Here is a tiny trained network, its code and every weight. The questions are about switching its units off for an input and a target symbol, where a switched-off unit gives its printed mean instead of its output.

import numpy as np


def w(rows, s, z=0):
    codes = np.array(rows[::2]) - 128.0
    scale = np.full(codes.shape[1], s)
    scale[-1] = z or s
    return codes * scale


def f(y):
    return y / 2 * (1 + np.tanh(0.7978845608 * (y + 0.044715 * y**3)))


def softmax(a):
    e = np.exp(a - a.max(-1, keepdims=True))
    return e / e.sum(-1, keepdims=True)


def log_softmax(a):
    a = a - a.max(-1, keepdims=True)
    return a - np.log(np.exp(a).sum(-1, keepdims=True))


def net(x, mask):
    ids = ['αβεηπψ'.index(c) for c in x.split()]
    T = len(ids)
    res = E[ids] + P[:T]
    u = 0
    for l in range(2):
        q, k, v = (res @ M[l].T for M in (Q, K, V))
        z = softmax(np.where(np.tri(T) > 0, q @ k.T / 3**0.5, -1e9)) @ v
        res = res + np.where(mask[u], z, O[l][:, -1]) @ O[l][:, :-1]
        u += 1
        y = f(res @ A[l][:, :-1].T + A[l][:, -1])
        res = res + np.where(mask[u : u + 12], y, B[l][:, -1]) @ B[l][:, :-1]
        u += 12
    return log_softmax(res[-1] @ U[:, :-1].T + U[:, -1])


Q, K, V, O, A, B = {}, {}, {}, {}, {}, {}
E = w([
[127,46,142,142,117,133,143,162,76],'α',
[52,34,171,131,144,125,170,136,70],'β',
[88,142,100,139,178,148,154,253,119],'ε',
[177,14,158,173,176,149,61,233,123],'η',
[166,107,179,15,99,87,101,51,49],'π',
[197,160,246,165,36,144,53,163,83],'ψ',
],0.019)
P = w([
[117,137,13,160,112,255,117,83,99],'0',
[104,126,72,142,176,225,121,96,75],'1',
[100,96,91,144,168,206,102,106,86],'2',
[100,86,119,150,146,194,122,122,97],'3',
[98,101,121,138,162,169,122,136,92],'4',
[95,96,140,140,149,157,122,148,107],'5',
[101,114,134,137,138,134,153,150,93],'6',
[94,115,145,140,142,118,127,169,113],'7',
[98,142,152,140,138,87,167,139,90],'8',
[109,126,183,128,123,80,145,152,113],'9',
[134,121,163,109,101,77,159,193,133],'10',
[123,128,175,119,91,57,202,177,130],'11',
[104,152,164,123,101,58,188,241,135],'12',
],0.0099)
Q[0] = w([
[131,228,71,170,98,93,92,28,255],'0.h0',
[188,139,119,106,135,165,140,11,255],'0.h0',
[139,88,102,105,125,143,123,134,60],'0.h0',
],0.007)
K[0] = w([
[103,135,113,123,148,246,130,96,127],'0.h0',
[132,120,100,147,150,231,105,95,85],'0.h0',
[86,173,157,138,117,86,92,130,132],'0.h0',
],0.011)
V[0] = w([
[36,111,78,168,164,105,142,255,114],'0.h0',
[103,94,164,231,115,175,147,180,138],'0.h0',
[92,41,22,142,188,131,150,109,115],'0.h0',
],0.0065)
O[0] = w([
[122,55,55,92,112,214,132,253,214,109],'0.h0',
[88,92,88,145,69,191,135,68,198,219],'0.h0',
[202,160,110,32,71,154,232,215,17,1],'0.h0',
],0.0074,0.0099)
A[0] = w([
[102,88,131,106,99,64,127,97,119,162],'0.n0',
[116,72,133,173,149,163,123,111,109,132],'0.n1',
[195,185,98,137,57,135,58,160,82,166],'0.n2',
[91,192,47,95,63,119,182,126,95,225],'0.n3',
[176,90,99,96,94,138,115,161,171,86],'0.n4',
[213,141,154,115,71,112,95,80,68,120],'0.n5',
[130,133,153,194,122,89,138,140,83,138],'0.n6',
[138,100,140,111,111,65,81,91,170,143],'0.n7',
[140,104,203,115,102,119,184,182,104,203],'0.n8',
[140,110,136,1,87,107,112,51,122,255],'0.n9',
[117,88,93,101,99,112,198,187,139,200],'0.n10',
[106,169,84,149,229,153,174,114,147,231],'0.n11',
],0.0085,0.0035)
B[0] = w([
[63,184,111,118,152,167,141,136,132,172],'0.n0',
[105,117,123,164,121,102,112,171,60,245],'0.n1',
[195,88,196,146,1,161,156,133,99,166],'0.n2',
[206,160,56,226,135,110,148,90,119,139],'0.n3',
[90,92,125,170,163,144,165,157,77,159],'0.n4',
[125,86,122,151,107,171,60,176,166,199],'0.n5',
[143,141,189,145,144,72,140,122,116,189],'0.n6',
[123,181,95,149,114,124,176,109,135,229],'0.n7',
[168,140,187,57,164,153,99,76,79,159],'0.n8',
[101,137,94,141,178,208,96,103,187,149],'0.n9',
[125,168,172,89,104,222,143,88,170,188],'0.n10',
[139,179,244,181,58,141,115,232,147,145],'0.n11',
],0.007,0.011)
Q[1] = w([
[134,147,87,141,255,103,164,125,138],'1.h0',
[82,200,225,185,81,103,29,145,155],'1.h0',
[61,144,78,102,203,163,97,107,128],'1.h0',
],0.007)
K[1] = w([
[171,175,146,92,87,198,148,162,29],'1.h0',
[158,181,140,170,159,2,197,129,237],'1.h0',
[191,115,178,88,112,99,143,155,28],'1.h0',
],0.0064)
V[1] = w([
[179,131,118,140,208,141,81,184,243],'1.h0',
[254,105,121,118,56,162,81,119,164],'1.h0',
[246,57,139,167,176,79,104,170,97],'1.h0',
],0.0064)
O[1] = w([
[146,106,161,146,251,183,104,65,146,3],'1.h0',
[101,166,193,145,157,85,71,60,198,160],'1.h0',
[171,165,169,218,170,81,175,180,153,245],'1.h0',
],0.013,0.0019)
A[1] = w([
[254,189,176,150,110,195,128,145,115,153],'1.n0',
[68,145,120,206,131,120,83,128,123,217],'1.n1',
[190,130,105,108,110,160,107,47,146,215],'1.n2',
[167,169,108,201,141,122,172,164,92,21],'1.n3',
[86,94,79,130,137,90,99,127,51,115],'1.n4',
[156,195,90,98,118,205,186,183,213,4],'1.n5',
[104,97,136,153,163,200,112,175,124,146],'1.n6',
[143,111,161,180,151,117,142,90,134,107],'1.n7',
[150,124,30,122,135,147,131,175,94,83],'1.n8',
[55,107,138,58,57,145,102,92,108,154],'1.n9',
[183,77,156,70,193,105,135,155,67,139],'1.n10',
[167,135,177,173,123,135,75,210,206,160],'1.n11',
],0.008,0.0022)
B[1] = w([
[148,86,79,168,150,90,148,149,136,188],'1.n0',
[177,149,117,155,152,141,167,60,171,250],'1.n1',
[81,164,79,112,223,223,200,192,61,145],'1.n2',
[114,82,59,67,161,85,93,151,179,151],'1.n3',
[146,15,108,64,185,64,95,48,156,156],'1.n4',
[74,113,118,109,160,1,5,83,140,156],'1.n5',
[160,130,175,128,104,116,181,57,136,201],'1.n6',
[145,88,161,57,92,89,74,146,199,188],'1.n7',
[114,113,199,11,84,160,147,91,135,143],'1.n8',
[132,113,30,128,206,184,33,181,171,176],'1.n9',
[53,215,176,194,8,136,56,109,81,139],'1.n10',
[117,129,126,146,132,146,120,98,53,247],'1.n11',
],0.0068,0.019)
U = w([
[120,173,55,217,100,112,170,174,102,250],'α',
[163,64,158,56,98,108,122,135,205,103],'β',
[149,86,202,132,125,219,253,79,115,176],'ε',
[156,4,91,130,204,11,154,68,142,52],'η',
[119,114,120,98,185,143,97,118,143,137],'π',
[84,150,193,106,67,62,87,75,104,107],'ψ',
],0.0056,0.0027)

Each question gives the input, a string of symbols that net reads in full, and the target symbol t.
The units are the heads (3 rows each of Q, K, V and O) and the neurons (one row each of A and B). Each row of codes is followed by its name. A weight is (code - 128) times the scale printed after its matrix; where a second scale follows, it is the last column's (O, A, B and U).
mask holds one flag per unit, layer by layer, with each layer's heads first. A switched-off unit (its flag False) gives its mean, the last column of its rows in O or B, instead of its output. The means were averaged over made-up inputs and are rounded, as every weight is.
A unit's drop is (log p(t) with every unit on - log p(t) with that unit switched off) / (log p(t) with every unit on - log p(t) with every unit switched off).
The circuit of an input: a set's keep is (log p(t) with only the set's units on - log p(t) with every unit switched off) / (log p(t) with every unit on - log p(t) with every unit switched off). Starting from the 12 units with the biggest drops (on a tie, the unit counted first), units are removed one at a time, each time the one whose removal leaves the highest keep (on an exact tie, the one counted first), for as long as the keep stays at least 0.8.
circuit, biggest first: the units of the circuit, biggest drop first
top k neurons: the k neurons with the biggest drops, biggest first
k most important neurons of layer l: the k neurons of layer l with the biggest drops, biggest first
input π ψ η η α ψ ψ η η β β η ψ, target η: most important neuron of layer 1 => [1.n0]
input ψ ψ ψ ψ π η β α η α β α, target π: top 2 neurons => [1.n9 0.n10]
input ε β π α, target ψ: circuit, biggest first => [0.h0 1.n10 0.n8]
input η β η η α, target ε: circuit, biggest first => [0.h0 0.n10]
input η β π, target π: top 3 neurons => [0.n9 0.n10 1.n9]
input π ψ β ψ ε ε ψ π ε α π, target ε: circuit, biggest first => [1.h0 1.n5]
input ψ ψ ψ β η ψ ε η α β ψ, target ε: top 2 neurons => [0.n1 0.n2]
input ψ α ψ π ψ β ε β η η η α, target ε: top 2 neurons => [0.n4 0.n2]
input α ψ η ε α ε, target ψ: 4 most important neurons of layer 0 => [0.n4 0.n2 0.n5 0.n10]
input ψ ψ η ψ η η ε α π β η η π, target β: top 3 neurons => [0.n9 1.n8 0.n6]
input η ψ ψ ψ η π η ψ, target η: circuit, biggest first => [1.h0 1.n0]
input β ε β, target β: circuit, biggest first => [0.h0 1.h0 1.n11]
input β η α ψ η α ψ η η ψ ε β ε, target η: circuit, biggest first => [1.n5 0.h0]
input β α β, target π: 3 most important neurons of layer 0 => [0.n10 0.n8 0.n6]
input η α η β, target ε: 4 most important neurons of layer 0 => [0.n3 0.n10 0.n7 0.n4]
input ε β ψ β α η β α β, target π: top 3 neurons => [0.n10 1.n9 0.n2]
input ψ α ε α, target β: 3 most important neurons of layer 1 => [1.n11 1.n9 1.n1]
input ε π ε ψ β η ψ π, target ε: 2 most important neurons of layer 1 => [1.n5 1.n9]
input η ψ η ψ α ε, target ψ: top 2 neurons => [1.n5 1.n9]
input π β π η η ψ ψ η ψ π ψ, target π: top 3 neurons => [0.n1 0.n2 0.n9]
input ψ ψ ψ π ε α α π η η η η ε, target η: 2 most important neurons of layer 0 => [0.n2 0.n4]
input π α ψ β π β β β η α π, target β: 2 most important neurons of layer 1 => [1.n8 1.n11]
input β π β ψ ψ η π α, target ψ: 4 most important neurons of layer 1 => [1.n10 1.n0 1.n9 1.n1]
input β ψ ψ π ε α ε η ψ, target π: 2 most important neurons of layer 0 => [0.n9 0.n2]
input β ψ β η β ε, target β: most important neuron of layer 1 => [1.n5]
input ψ β π ψ, target β: most important neuron of layer 0 => [0.n2]
input β η β, target ε: 3 most important neurons of layer 0 => [0.n3 0.n10 0.n4]
input ε β ψ ψ α η ψ ψ ψ β η ψ, target β: top neuron => [1.n8]
